[128 = 0]
[137 106 100  90 139 122 135  64 148  97 109 135  93 173 176 112 115 132
 122 212  73 107 113  95 143 145 167 132 111 152 133  92 191 165 121 168
 113 166 120 115 109 169 138 150 136 123 140 165 126 108 144 124 184 135
 118 150 129 113 175]	[17]
[116 115 110 124 175 145 138 120 123 137 127 131 126 132 153 129 135 171
 134 120 126  85 137  96 124 127 103 122 110 108 157 114 171 145 151 126
 125 138 143 110 122 118 146 106 135 161 144 116 121 134 130 132 140 141
 124 119 134 121 145]	[26]
[152 109 137 111 126  93 139 115 165 112 126 148 116 157 124 113 116 111
 123 142 108 121  99 101 160 129 146 130 136 131 121 113 136 138 121 160
  98 132 114 121 114 157 133  80 145 132 114 149 139 116 129 106 151 137
 108 110 128  69 129]	[17]
[141 156 144 114 153 139 128 145 129 172 172 120 166 115 129 115 142  75
 145  92 145 132 170 127  87 105 106 122 195 110 155 149  98 130 146 146
 171 121 151 116 144 108 126 138 144 148 114  85 112 142 111 151  83 119
 142 102 125 149 126]	[17]
[186 115 151 122 118 115 127  96 145 110 124 150  96 157 100 108 112  91
 121 205 100 148  82 134 157 142 188 116 154 150 124 127 133 124 121 180
  90 142 114 145 101 153 109 158 116 112 122 154 149 117 114 127 153 125
 118 147 129 154 113]	[17]
[132 147  99 120 133 129 133 127 160 136 148 134 142 141 151 119 116 115
 126 144 115 117 124 106 127 120 140 130 152 127 145 116 118 122 140 144
 116 137 145 130 134 138 143 119 124 134 136 121 128 146 205 135 135 130
 130 116 118 148 146]	[20]
[181 114 205 107  54  45  99 126 118  71 133 135 103 116  79  75 143   4
 114 252 149 243  87 145 176 112 192 146 207 190  56 139  56  84  99 193
 134 117  33 175 135 156  46 195 111  61 114 186 153 111 130 110  74 106
  93 116 108 172  57]	[20]
[152 129 161 106 107 101 119 135 126 113 133 134 109 148 128 110 129  68
 123 195 131 178 125 150 122 124 157 130 174 158 121 120 113 124 127 165
 126 108  55 147 128 139 106 158 127 105 126 149 160 128 114 124 100 126
 126 110 119 116 131]	[26]
[169 116 174 106 118 104 139 113 129 141 159 141 128 132 114 111 113  64
 127 150 134 134  94 124 159 121 170 131 199 123 110 144 109 116 128 151
 107 144 112 150 135 133 118 121 129 115 117 138 137 108 121 114 112 116
 110 131 168 136 100]	[17]
[136  95 135 127  96  83 122 115 115  77  92 124  86 154 136 107 136 111
 117 252  99 164  93 136 164 136 168 131 136 162 102 105 167 118 103 159
 122 148  69 119 134 170 108 150 117  92 157 183 139 107 125 123 128 137
 123 135 124 103 117]	[17]
[141 129 121 151 140 123 135 124 128 140 140 133 139 148 145 123 134 127
 115  97 120 101 120 104 121 133 138 124 117 104 138 116 133 128 157 144
 128 113 125 125 130 129 140 120 145 137 106 101 142 137  96 124 155 138
 138 127 137 117 138]	[26]
[115 120 115 128 132 131 141 105 126 131 105 134 120 148 140 131 131 130
 134 150 113 121 118 103 139 138 138 129 124 125 125 120 152 122 132 137
 113 140 135 156 131 140 135 128 133 132 136 151 136 128 110 105 153 134
 112 152 129 110 137]	[17]
[119 120 118 143 133 130 138 135 126 111 109 131 115 110 109 138 139 154
 129 127 134 158 124 148 118 138 124 122 108 136 126 122 143 144 106 113
 153 120 137 115 131 124  96  48 127 139 141 130 128 121 126 119 125 127
 129 128 121 125 134]	[20]
[145  98 112 135 101 116 125 113 133  78  83 130  83 156 117 129 140 145
 107 214  96 139  84 121 170 142 172 135 101 165 104 113 198 149  87 149
 104 110 128 124 119 150 151 153 127 131 136 177 147 107 129 123 163 138
 135 152 118  95 124]	[20]
[105 128 130 126 147 132 132 119 121 125 127 120 131 129 137 129 121 141
 129 126 114 119 120 128 178 133 136 121 120 127 126 123 129 136 123 144
 108 137 130 122 127 135 130 126 123 131 124 135 131 129 127 166 142 128
 131 130 135 123 134]	[17]
[136 144 115  94 120 110 127 127 129 106 122 133 103 132 148 103 160  99
 127 198 115 142 137 132 137 117 139 117 133 148 140 130 155 143 117 145
 126 143 119 116 120 153 125 135 128 118 138 150 122 128 139 140 126 134
 150 110 119 124 150]	[26]
[135 113 111 133 120 123 110 135 125 112 121 131 119 112 117 130 177 136
 126 131 128 133 103 155 134 144 126 134  90 142 111 146 132 123 109 116
 132 119 117 134 119 119 111 119 149 115 115 122 136 121 130 115 142 140
 121 138 126 124 114]	[17]
[124 113  93 141 100 117 132 132 117 104  84 119  98 157 142 123 122 166
 132 172  92 132 101 120 161 144 133 138  71 148 152  91 168 149 112 134
 112 135 112  80 119 147 135 118 125 124 139 156 139 124 134 127 167 142
 125 140 126 105 138]	[17]
[163 129 130 112 152 127 132  81 134 142 164 111 119 199 181 102 110 123
 110 181  68  86  88  64 144 130 171 134 153 110 163  87 183 149 146 182
 111 161 158 111 118 157 154 122 129 145 127 137 121 110 139 141 179 180
 119 174 150  90 165]	[17]
[152 167 121  99 125 136 141 124 144 131 137 102 121 121 139 115 124 112
 129 148 104 120 117 103 133 122 132 121 156 141 146 109 133 132 119 168
 135 146 139 130 117 138 126 137 122 126 133 135 125 120 127 138 130 133
 129 133 120 119 143]	[20]
[126 145 118  98 135 139 127 146 125 132 139 116 130 126 137 120 121 124
 125 131 128 108 152 130 123 127  87 128 123 156 149 115 128 138 136 128
 131 136 124 128 128 121 133 141 136 138 129 149 125 126 138 176 107 128
 133 109 109 129 143]	[17]
[133 114 126 132 145 120 118 112 140 130 130 133 121 145 135 126 145 140
 119 118 103 113 117 107 142 126 146 129 108 114 145 120 140 130 115 142
 115 127 132 137 103 142   4 133 132 122 126 129 106 124 133 138 151 136
 124 155 126 118 135]	[26]
